Below are the code and all the weights of a small trained network. Each question names an input and a target symbol and asks about switching units off, where a switched-off unit gives its printed mean instead of its output.

import numpy as np


def w(rows, s, z=0):
    codes = np.array(rows[::2]) - 128.0
    scale = np.full(codes.shape[1], s)
    scale[-1] = z or s
    return codes * scale


def norm(h):
    return h / np.sqrt((h * h).mean(-1, keepdims=True) + 1e-5)


def f(y):
    return y / 2 * (1 + np.tanh(0.7978845608 * (y + 0.044715 * y**3)))


def softmax(a):
    e = np.exp(a - a.max(-1, keepdims=True))
    return e / e.sum(-1, keepdims=True)


def log_softmax(a):
    a = a - a.max(-1, keepdims=True)
    return a - np.log(np.exp(a).sum(-1, keepdims=True))


def net(x, mask):
    ids = ['ΔΞΣΨΩβγεζηθμπ'.index(c) for c in x.split()]
    T = len(ids)
    res = E[ids] + P[:T]
    q, k, v = (norm(res) @ M[0].T for M in (Q, K, V))
    z = softmax(np.where(np.tri(T) > 0, q @ k.T / 2**0.5, -1e9)) @ v
    res = res + np.where(mask[0], z, O[0][:, -1]) @ O[0][:, :-1]
    y = f(norm(res) @ A[0][:, :-1].T + A[0][:, -1])
    res = res + np.where(mask[1:17], y, B[0][:, -1]) @ B[0][:, :-1]
    return log_softmax(norm(res)[-1] @ U[:, :-1].T + U[:, -1])


Q, K, V, O, A, B = {}, {}, {}, {}, {}, {}
E = w([
[93,49,98,61,79],'Δ',
[128,181,136,102,143],'Ξ',
[126,183,128,110,139],'Σ',
[101,185,97,142,167],'Ψ',
[126,197,114,120,207],'Ω',
[93,183,85,137,191],'β',
[137,161,180,73,229],'γ',
[89,181,83,137,196],'ε',
[102,191,203,111,81],'ζ',
[114,205,110,187,120],'η',
[187,255,248,156,194],'θ',
[107,184,84,197,94],'μ',
[82,140,53,161,138],'π',
],0.0094)
P = w([
[64,157,166,56,86],'0',
[139,142,122,17,136],'1',
[67,140,176,109,123],'2',
[71,253,113,96,171],'3',
[187,129,143,35,121],'4',
[79,104,182,138,132],'5',
[95,230,108,116,172],'6',
[208,120,144,53,150],'7',
[91,81,184,162,138],'8',
[114,212,103,133,174],'9',
[239,87,158,62,162],'10',
[101,62,182,172,143],'11',
[125,203,99,146,173],'12',
[239,154,161,80,174],'13',
],0.006)
Q[0] = w([
[61,60,152,198,85],'head 0',
[254,32,81,104,64],'head 0',
],0.0069)
K[0] = w([
[3,104,151,4,152],'head 0',
[65,223,75,99,117],'head 0',
],0.006)
V[0] = w([
[254,195,3,191,68],'head 0',
[88,134,43,15,174],'head 0',
],0.0049)
O[0] = w([
[86,234,83,2,86,38],'head 0',
[221,65,54,136,80,255],'head 0',
],0.0071,0.0023)
A[0] = w([
[82,88,36,145,102,7],'neuron 0',
[121,152,41,184,137,173],'neuron 1',
[148,68,123,158,151,63],'neuron 2',
[82,142,176,154,166,118],'neuron 3',
[106,131,151,1,167,206],'neuron 4',
[228,176,122,99,111,157],'neuron 5',
[189,189,221,116,124,178],'neuron 6',
[162,157,136,213,149,115],'neuron 7',
[219,160,79,96,196,180],'neuron 8',
[115,119,152,166,53,183],'neuron 9',
[202,86,91,38,165,16],'neuron 10',
[244,144,142,96,103,110],'neuron 11',
[208,118,182,71,178,251],'neuron 12',
[79,145,214,171,82,13],'neuron 13',
[198,185,124,151,155,159],'neuron 14',
[130,143,168,120,194,63],'neuron 15',
],0.0085,0.0025)
B[0] = w([
[106,201,82,173,139,142],'neuron 0',
[194,114,164,89,108,218],'neuron 1',
[114,111,177,91,127,139],'neuron 2',
[96,79,101,176,152,164],'neuron 3',
[121,168,194,96,33,194],'neuron 4',
[87,60,103,190,86,205],'neuron 5',
[102,102,66,117,111,225],'neuron 6',
[78,169,156,91,117,196],'neuron 7',
[124,59,76,122,109,254],'neuron 8',
[68,64,166,63,208,147],'neuron 9',
[64,161,88,169,68,171],'neuron 10',
[189,89,15,156,66,179],'neuron 11',
[188,171,128,154,77,224],'neuron 12',
[120,135,3,137,158,151],'neuron 13',
[73,95,97,74,94,219],'neuron 14',
[106,99,125,211,91,157],'neuron 15',
],0.0063,0.0056)
U = w([
[134,20,189,89,126,149],'Δ',
[188,118,124,148,118,35],'Ξ',
[140,84,118,129,109,2],'Σ',
[188,163,169,29,106,155],'Ψ',
[146,100,98,147,99,32],'Ω',
[194,122,94,94,135,109],'β',
[159,93,181,187,119,240],'γ',
[180,114,91,97,154,93],'ε',
[32,65,116,171,163,178],'ζ',
[61,197,139,96,103,107],'η',
[90,182,128,246,133,192],'θ',
[108,246,162,77,91,104],'μ',
[165,213,58,152,153,167],'π',
],0.013,0.0057)

Each question gives the input, a string of symbols that net reads in full, and the target symbol t.
The units are the heads (2 rows each of Q, K, V and O) and the neurons (one row each of A and B). Each row of codes is followed by its name. A weight is (code - 128) times the scale printed after its matrix; where a second scale follows, it is the last column's (O, A, B and U).
mask holds one flag per unit, heads first, then neurons. A switched-off unit (its flag False) gives its mean, the last column of its rows in O or B, instead of its output. The means were averaged over made-up inputs and are rounded, as every weight is.
A unit's drop is (log p(t) with every unit on - log p(t) with that unit switched off) / (log p(t) with every unit on - log p(t) with every unit switched off).
The circuit of an input: a set's keep is (log p(t) with only the set's units on - log p(t) with every unit switched off) / (log p(t) with every unit on - log p(t) with every unit switched off). Starting from the 12 units with the biggest drops (on a tie, the unit counted first), units are removed one at a time, each time the one whose removal leaves the highest keep (on an exact tie, the one counted first), for as long as the keep stays at least 0.8.
circuit, biggest first: the units of the circuit, biggest drop first
most important unit: the unit with the biggest drop
k most important neurons: the k neurons with the biggest drops, biggest first
drop when u is switched off: that unit's drop, to one decimal
input π Δ Ω Ψ Ω Ψ, target Δ: most important neuron	neuron 12
input γ Ξ θ, target θ: 2 most important neurons	neuron 12; neuron 8
input Σ ζ Σ π π γ, target γ: circuit, biggest first	neuron 12; head 0
input γ μ ζ η ζ Σ Ψ β γ Ω Ω θ γ, target θ: circuit, biggest first	neuron 15; head 0
input θ π β, target θ: circuit, biggest first	neuron 8; head 0
input θ ζ Σ, target ζ: circuit, biggest first	head 0; neuron 3
input ζ Δ Σ μ Ψ η, target Δ: 3 most important neurons	neuron 9; neuron 1; neuron 10
input Σ γ ζ, target ζ: circuit, biggest first	neuron 13; neuron 9; head 0
input η ε ζ Ψ Ξ ζ Ψ, target ζ: circuit, biggest first	neuron 12; head 0
input β Ξ Σ Δ Ψ ε, target Δ: circuit, biggest first	head 0; neuron 1; neuron 2; neuron 11
input β Ψ β β Ω ε μ Ξ β Σ ζ Ξ Ψ, target ζ: circuit, biggest first	neuron 12; neuron 11
input Δ Ξ η, target Δ: 4 most important neurons	neuron 9; neuron 1; neuron 10; neuron 12
input γ β ζ ζ ε β Δ η π Δ Σ β, target Δ: 3 most important neurons	neuron 2; neuron 1; neuron 10
input ε θ ε, target θ: most important unit	neuron 8
input Ψ Ψ η Ψ ε Ω Δ Ω μ Ψ, target μ: circuit, biggest first	head 0; neuron 11; neuron 1
input ζ ε ζ Δ Δ μ Ω η Σ ζ β η Ω, target η: circuit, biggest first	head 0; neuron 11
input ε θ Σ, target θ: 4 most important neurons	neuron 8; neuron 14; neuron 15; neuron 3
input Ψ μ Ψ, target Ψ: 2 most important neurons	neuron 1; neuron 10
input π Σ π Σ γ μ θ η β Δ Ξ μ, target Δ: 4 most important neurons	neuron 9; neuron 1; neuron 12; neuron 10
input Ψ η γ η ε ζ β, target ζ: circuit, biggest first	head 0; neuron 12
input Σ ζ ζ Δ, target ζ: 2 most important neurons	neuron 0; neuron 12
input η β Ψ ζ ζ Ξ Σ Ψ Ψ π Ψ η, target ζ: 4 most important neurons	neuron 9; neuron 12; neuron 4; neuron 13
input ε Ω β θ θ ε Σ μ π ζ ζ ζ μ, target μ: 2 most important neurons	neuron 1; neuron 7
input Δ Ψ Σ Σ ζ π Ψ π Ψ, target Δ: 4 most important neurons	neuron 2; neuron 10; neuron 1; neuron 12
input Ψ β μ μ, target μ: 2 most important neurons	neuron 11; neuron 1
input Ψ β Ω Ψ β Δ Σ γ Σ π γ Ψ, target γ: most important neuron	neuron 6
input π θ ζ θ μ θ γ, target μ: circuit, biggest first	neuron 4
input Ψ ε ζ Ω, target ζ: drop when neuron 1 is switched off	0.0
